Below are the code and all the weights of a small trained network. Each question names an input and a class and asks about switching units off, where a switched-off unit gives its printed mean instead of its output.

import numpy as np


def w(rows, s, z=0):
    codes = np.array(rows[::2]) - 128.0
    scale = np.full(codes.shape[1], s)
    scale[-1] = z or s
    return codes * scale


def f(y):
    return y / 2 * (1 + np.tanh(0.7978845608 * (y + 0.044715 * y**3)))


def log_softmax(a):
    a = a - a.max(-1, keepdims=True)
    return a - np.log(np.exp(a).sum(-1, keepdims=True))


def net(x, mask):
    res = np.array(x, float).reshape(1, 8) / 4 @ E
    y = f(res @ A[0][:, :-1].T + A[0][:, -1])
    res = res + np.where(mask, y, B[0][:, -1]) @ B[0][:, :-1]
    return log_softmax(res[-1] @ U[:, :-1].T + U[:, -1])


A, B = {}, {}
E = w([
[127,144,104,97,138,125,129,118],'x0',
[105,169,147,100,171,137,2,207],'x1',
[128,148,118,119,118,135,129,124],'x2',
[127,127,126,127,127,121,131,131],'x3',
[141,175,236,64,168,162,202,94],'x4',
[136,102,138,135,139,117,128,135],'x5',
[126,157,124,130,123,122,140,139],'x6',
[75,79,95,120,134,225,186,188],'x7',
],0.0092)
A[0] = w([
[101,142,75,146,111,205,154,142,96],'neuron 1',
[110,63,111,113,121,130,167,172,122],'neuron 2',
[207,103,98,177,73,130,215,50,2],'neuron 3',
[253,174,154,150,96,3,71,36,83],'neuron 4',
[146,87,86,132,77,88,207,73,70],'neuron 5',
[73,76,15,171,52,67,88,148,44],'neuron 6',
],0.0069,0.0025)
B[0] = w([
[92,141,105,188,135,181,153,104,158],'neuron 1',
[128,128,79,152,177,205,108,119,155],'neuron 2',
[185,155,165,117,63,105,42,237,209],'neuron 3',
[82,18,84,213,220,233,172,120,255],'neuron 4',
[178,175,110,117,103,118,30,177,197],'neuron 5',
[66,76,255,38,68,24,169,25,229],'neuron 6',
],0.0078,0.0074)
U = w([
[102,79,74,191,152,147,173,132,143],'0',
[112,116,254,72,106,58,191,80,27],'1',
[186,157,124,132,111,84,21,217,59],'2',
[129,130,109,151,130,99,148,126,253],'3',
],0.0095,0.0031)

Each question gives the input, the list of numbers given to net, and the class t.
The units are the neurons (one row each of A and B). Each row of codes is followed by its name. A weight is (code - 128) times the scale printed after its matrix; where a second scale follows, it is the last column's (A, B and U).
mask holds one flag per neuron, in row order. A switched-off neuron (its flag False) gives its mean, the last column of its row in B, instead of its output. The means were averaged over made-up inputs and are rounded, as every weight is.
A unit's drop is (log p(t) with every unit on - log p(t) with that unit switched off) / (log p(t) with every unit on - log p(t) with every unit switched off).
The circuit of an input: a set's keep is (log p(t) with only the set's units on - log p(t) with every unit switched off) / (log p(t) with every unit on - log p(t) with every unit switched off). Starting from all 6 units, units are removed one at a time, each time the one whose removal leaves the highest keep (on an exact tie, the one counted first), for as long as the keep stays at least 0.8.
circuit, biggest first: the units of the circuit, biggest drop first
k most important neurons: the k neurons with the biggest drops, biggest first
drop of u: that unit's drop, to one decimal
input [3,-8,1,6,4,-7,-3,-7], class 2: most important neuron	[neuron 3]
input [-7,-8,-3,-5,4,5,7,0], class 2: circuit, biggest first	[neuron 3; neuron 5]
input [0,5,-1,7,7,-8,-7,-5], class 3: circuit, biggest first	[neuron 6; neuron 4]
input [4,-8,5,2,0,2,0,7], class 2: 2 most important neurons	[neuron 3; neuron 5]
input [6,-4,0,4,-2,1,5,2], class 2: circuit, biggest first	[neuron 4; neuron 5]
input [8,5,2,2,-5,7,6,-6], class 3: circuit, biggest first	[neuron 4; neuron 6]
input [4,2,-5,-4,-4,1,3,-1], class 1: circuit, biggest first	[neuron 6; neuron 4; neuron 5]
input [-1,-5,-3,-8,-7,-8,-3,5], class 3: 4 most important neurons	[neuron 2; neuron 1; neuron 5; neuron 6]
input [6,-3,-5,-7,-5,5,-7,3], class 1: 2 most important neurons	[neuron 6; neuron 4]
input [0,-8,6,4,7,-8,5,-4], class 2: 3 most important neurons	[neuron 3; neuron 5; neuron 6]
input [8,-7,-8,-8,-5,7,7,-5], class 2: 3 most important neurons	[neuron 3; neuron 5; neuron 1]
input [-8,-7,-1,-6,-6,6,7,4], class 2: 3 most important neurons	[neuron 3; neuron 5; neuron 4]
input [-7,-1,-2,-5,-1,-4,-7,-5], class 0: 2 most important neurons	[neuron 4; neuron 6]
input [4,-8,-5,7,-7,-1,-1,3], class 2: circuit, biggest first	[neuron 3]
input [1,2,8,2,0,-4,2,-4], class 0: circuit, biggest first	[neuron 4; neuron 3]
input [0,-8,4,0,-7,-7,-1,-1], class 2: drop of neuron 3	0.9
input [6,-5,5,-8,-6,5,-6,-3], class 1: drop of neuron 6	1.8
input [-3,5,-2,-5,6,-8,-3,-8], class 0: drop of neuron 3	0.0
